Below are the code and all the weights of a small trained network. Each question names an input and a class and asks about switching units off, where a switched-off unit gives its printed mean instead of its output.

import numpy as np


def w(rows, s, z=0):
    codes = np.array(rows[::2]) - 128.0
    scale = np.full(codes.shape[1], s)
    scale[-1] = z or s
    return codes * scale


def f(y):
    return y / 2 * (1 + np.tanh(0.7978845608 * (y + 0.044715 * y**3)))


def log_softmax(a):
    a = a - a.max(-1, keepdims=True)
    return a - np.log(np.exp(a).sum(-1, keepdims=True))


def net(x, mask):
    res = np.array(x, float).reshape(1, 6) / 4 @ E
    y = f(res @ A[0][:, :-1].T + A[0][:, -1])
    res = res + np.where(mask, y, B[0][:, -1]) @ B[0][:, :-1]
    return log_softmax(res[-1] @ U[:, :-1].T + U[:, -1])


A, B = {}, {}
E = w([
[196,48,219,119,75,94,120,75,48],'x0',
[107,117,24,42,92,127,136,153,247],'x1',
[134,134,121,18,108,81,18,135,140],'x2',
[209,155,135,115,9,81,136,169,209],'x3',
[112,129,136,60,200,161,134,21,252],'x4',
[201,2,98,98,72,141,234,97,92],'x5',
],0.0097)
A[0] = w([
[19,232,123,85,250,137,119,78,201,141],'neuron 0',
[79,210,161,203,171,162,117,172,53,108],'neuron 1',
[34,159,125,104,142,156,52,140,157,196],'neuron 2',
[176,1,223,119,112,123,183,38,69,15],'neuron 3',
[215,101,106,122,92,178,217,83,143,188],'neuron 4',
[153,92,205,107,144,138,98,112,79,17],'neuron 5',
[182,139,110,100,54,114,50,204,231,130],'neuron 6',
[128,30,121,136,176,200,182,146,81,90],'neuron 7',
[219,162,95,164,109,150,206,118,228,3],'neuron 8',
[46,231,157,200,152,135,144,200,69,149],'neuron 9',
[80,40,37,101,147,152,226,104,112,72],'neuron 10',
[59,155,126,131,213,167,65,92,196,113],'neuron 11',
[56,123,119,93,57,43,1,165,112,91],'neuron 12',
[196,92,232,156,145,96,86,48,50,152],'neuron 13',
[122,95,97,107,203,86,118,98,144,99],'neuron 14',
[14,175,105,123,192,102,65,72,206,169],'neuron 15',
],0.0087,0.0026)
B[0] = w([
[82,143,179,108,221,211,96,92,180,249],'neuron 0',
[90,66,101,194,151,98,82,186,69,213],'neuron 1',
[172,156,132,120,188,154,63,132,149,200],'neuron 2',
[154,132,186,152,96,117,170,29,92,255],'neuron 3',
[85,83,153,143,119,99,169,115,167,199],'neuron 4',
[155,190,97,161,130,98,102,60,99,180],'neuron 5',
[172,174,113,41,110,85,108,195,153,212],'neuron 6',
[134,87,98,177,123,148,173,90,85,193],'neuron 7',
[81,99,200,86,121,104,132,159,156,172],'neuron 8',
[83,96,136,162,164,103,73,254,82,218],'neuron 9',
[106,47,34,111,117,178,209,114,123,190],'neuron 10',
[96,144,168,131,165,194,82,96,139,211],'neuron 11',
[211,176,44,103,119,122,82,118,83,202],'neuron 12',
[160,224,227,163,107,131,121,123,70,245],'neuron 13',
[128,132,105,145,181,157,158,122,108,156],'neuron 14',
[123,172,149,106,196,213,105,109,181,229],'neuron 15',
],0.0096,0.017)
U = w([
[110,176,149,110,199,254,80,116,181,208],'0',
[213,192,65,54,97,97,71,156,134,13],'1',
[89,128,113,221,154,120,84,221,68,249],'2',
[173,162,215,197,100,121,137,60,65,65],'3',
[111,123,177,61,81,68,164,174,240,67],'4',
[106,49,73,136,107,169,221,90,139,150],'5',
],0.0095,0.0013)

Each question gives the input, the list of numbers given to net, and the class t.
The units are the neurons (one row each of A and B). Each row of codes is followed by its name. A weight is (code - 128) times the scale printed after its matrix; where a second scale follows, it is the last column's (A, B and U).
mask holds one flag per neuron, in row order. A switched-off neuron (its flag False) gives its mean, the last column of its row in B, instead of its output. The means were averaged over made-up inputs and are rounded, as every weight is.
A unit's drop is (log p(t) with every unit on - log p(t) with that unit switched off) / (log p(t) with every unit on - log p(t) with every unit switched off).
The circuit of an input: a set's keep is (log p(t) with only the set's units on - log p(t) with every unit switched off) / (log p(t) with every unit on - log p(t) with every unit switched off). Starting from the 12 units with the biggest drops (on a tie, the unit counted first), units are removed one at a time, each time the one whose removal leaves the highest keep (on an exact tie, the one counted first), for as long as the keep stays at least 0.8.
circuit, biggest first: the units of the circuit, biggest drop first
top k neurons: the k neurons with the biggest drops, biggest first
drop when u is switched off: that unit's drop, to one decimal
input [-4,-6,-6,-8,-2,7], class 5: circuit, biggest first : [neuron 10]
input [2,1,-7,7,-2,4], class 4: circuit, biggest first : [neuron 8; neuron 4]
input [7,7,8,-1,2,-5], class 1: top 2 neurons : [neuron 12; neuron 6]
input [1,-5,8,-8,-4,-6], class 2: top 2 neurons : [neuron 1; neuron 9]
input [-2,-6,3,3,0,1], class 3: top 3 neurons : [neuron 9; neuron 6; neuron 1]
input [0,7,5,2,-2,7], class 4: top 2 neurons : [neuron 4; neuron 6]
input [6,4,-2,-8,-6,6], class 5: top 2 neurons : [neuron 10; neuron 7]
input [7,5,6,1,4,7], class 5: top 2 neurons : [neuron 10; neuron 4]
input [-2,8,-4,4,-5,8], class 5: top 2 neurons : [neuron 10; neuron 13]
input [-7,-4,3,7,-7,1], class 1: top 2 neurons : [neuron 6; neuron 12]
input [7,8,8,-8,-6,6], class 5: drop when neuron 10 is switched off : 1.1
input [-5,5,-8,8,-7,1], class 4: drop when neuron 2 is switched off : 0.0
input [0,3,3,7,-6,3], class 1: drop when neuron 12 is switched off : 0.1
input [-3,7,-5,7,-6,-7], class 1: circuit, biggest first : [neuron 6]
